[ 3 29  1  1 -1] Out: -1

[[  7  -5   9   5   8   2  -7]
 [ 25  -2 -11  37  -9   6  -1]] Out: 8

[-19  -5 -35 -26  19 -23] Out: 19

[ -6  39  26 -10  21   2] Out: 21

[[ -4  21   8 -13 -10 -16]
 [ -3  34  12  37 -23 -31]] Out: -10

[ 31  29   8  30 -37] Out: -37

[ 3  2  5 29 11] Out: 11

[ 28   3  -3  25  -3 -11] Out: -3

[ 28  19  14  22 -23] Out: -23
---
[[-27, 5, -7, 16, -23, 1, -22], [31, -25, 23, 17, 11, 18, -13], [-39, 3, -5, 39, -34, 17, -37]] ⇒ -39
[[2570, 2659, 6739, 5098, 3513, 2391], [9640, 5000, 5721, 1388, 5117, 4760], [4571, 3944, 6168, 7265, 4346, 6405]] ⇒ 4571
[[605, 82, 648, 553, -534, -141, 827], [312, 177, 30, 338, -16, 125, 508], [300, 180, 273, 333, 3, 125, 500]] ⇒ 300
[[5563, 2712, 7967, 5599, 4080], [3377, 3801, 3997, 4116, 4595], [3995, 3524, 4352, 4009, 3782]] ⇒ 3995
[[3, 4, 4, 5], [2, 2, 3, 8], [3, 2, 3, 5]] ⇒ 3
[[26, -12, -5, -38, -13, -2], [-1, 32, -33, 8, -41, -9], [11, -18, 38, 10, 1, -25]] ⇒ 11
[[9, 4, 6, 5, 4], [7, 4, 3, 2, 5], [6, 3, 2, 4, 7]] ⇒ 6
[[3, 4, 5, 7, 4, 7, 2], [7, 3, 5, 4, 4, 3, 6], [7, 4, 3, 2, 4, 4, 6]] ⇒ 7
---
 22  153  172  199   52   92   64
 98   87   96   96  104   91   99
 88   51  105  124   79   49   90
 42  146  159  182   52   96   70
112   71   90   94  110   78  101
| 52

410  586  424  444  364  277  607  417  560  465  308  479  528
620  390  358  617  470  497  708  478  367  494  576  506  466
540  516  815  532  500  516  387  521  496  460  463  428  502
347  376  383  597  601  550  478  573  523  472  484  528  481
486  469  435  469  633  471  669  425  392  476  409  585  471
502  390  198  458  639  388  469  579  449  605  523  475  519
492  508  429  530  420  382  437  437  487  471  530  469  503
553  517  775  385  482  677  489  444  471  564  442  585  502
428  695  502  619  581  456  487  489  508  453  289  477  502
443  477  548  575  428  178  393  460  532  532  502  438  456
379  564  420  461  481  391  551  416  493  506  718  512  444
| 308

5897  3738  8078  4833  7709  5865  5618  5897  8749  3193  4978  5830
6639  5771  3078  4405  2896  4823  4688  5672  7322  7283  5145  5415
7011  4080  7891  4467  2104  4734  4294  4762  3877  7464  4132  4271
3134  7899  7740  6477  4421  5679  5580  6132  8637  4006  5417  6141
3058  8197  7154  4705  5587  4605  4457  4719  3212  7738  4408  4825
| 3193

5204  4269  4352  5071  4404  5226  4209  4993  5011  5079  4396  4979  4228
7714  4888  6240  1690  6534  7690  4968  1947  1704  2325  6546  1495  4600
4474  4432  4229  5506  4174  4480  4364  5467  5458  5485  4176  5492  4475
4765  5667  5866  3422  5893  4773  5786  3570  3531  3488  5897  3520  5619
3155  5812  5333  4769  5201  3146  5941  4797  4912  4482  5207  5010  5934
7880  2745  3729  4638  4087  7893  2542  4551  4335  5030  3999  4071  2481
| 4396

120  168  133  131  140  137  132  182  116   89  193  153  114
119  166  133  132  139  139  132  182  115   88  192  153  112
151  116  143  136  102  184  191  142  107    4  192  168   88
130  160  118   94  134  154   77  130   54  132   92  136  219
139  160  137   94  116  152   88   97   88  117   96   70  216
116  174  132  131  145  133  124  187  118  100  193  151  116
126  158  135  132  132  147  142  175  114   75  192  155  107
131  160  121   94  133  155   78  128   56  132   91  131  218
139  160  138   95  115  152   88   96   88  116   95   69  217
| 193

213   80   87  150  136  735  891  261
977  518  259  240  119  182  169  285
210   84   52  179  139  770  885  238
976  395  240  234  103  173  166  657
240   78  175  149   90  208  864  691
211  108   43  178  197  894  782  210
139  149  165  720  853  266  170  270
 96  150  374  929  464  176  179  192
163  185   45  203  740  916  221  219
187  168   34  185  666  938  274  206
| 735

5505  3954  3775  5033  4323  3742  5365  4959  4945  5498  4860  4458  6844  4505  3341  4122
5668  3338  3855  3612  3671  7823  7898  7012  5462  3475  4557  7827  4799  3143  3053  7907
4049  5510  5333  4042  3870  5511  4548  4406  3817  3534  3644  4402  3410  4156  5287  3953
4465  4753  5069  3779  2987  5759  5227  5391  4010  4932  4652  5838  4691  4586  4018  6693
4062  4618  5491  5739  3887  3894  4088  3871  2428  4101  4270  2979  3606  5406  5127  2202
5485  2938  3556  4833  4612  5858  7282  5911  4723  3560  4529  5868  4811  3456  3429  4751
4262  4098  3738  3732  5293  5382  4587  4767  5978  4278  4078  4925  4295  3867  5028  4891
5912  3822  3671  4126  3473  5058  6102  6117  5679  5876  5194  6316  7442  4225  2453  7103
4819  4741  5564  5350  3429  5579  5944  4869  2529  2836  3927  4407  3438  4370  4507  3098
| 4505

  1  -30   -4   -3   25    5   13   25    3   14    9
 16  -31  -15   30   15    3   11   -3   10    0    5
 31   41   17   14  -10    9    5   23    5   -1   20
 19  -17    9   21   -9    5   12    8    3   14    7
  4   -7   -4   -4   17   -4   17   -6   15   19    5
  3   19   -6    9    5    1   11   22    5   11    8
 12   -7   16   23   -3    4    8  -13   15    7   17
  5   -8   17   33    8   17   13    2    2   18   11
  1   46   -2   -3    3   13   11    9    7    7   11
 21   -6   16    9   15    6   13   -1   13    4    4
  2  -24   10   15   -9   12    4   10   13   15    6
  3   41   -6   10    2    9    7    6    9   13   23
| 3
---
[-7  6 18 31] >> 18

[[-30  19  -7   3]
 [ -3  -1   4  11]] >> 4

[[  9 -19  11  -5]
 [ -4  -8  12   8]
 [ 12 -31  14   4]] >> 14

[[  6 -25 -33  25]
 [  0  11  -2 -29]] >> -2

[[-11 -13  -7  29]
 [-20  -8   4  27]] >> 4

[ 34 -25 -39 -13] >> -39
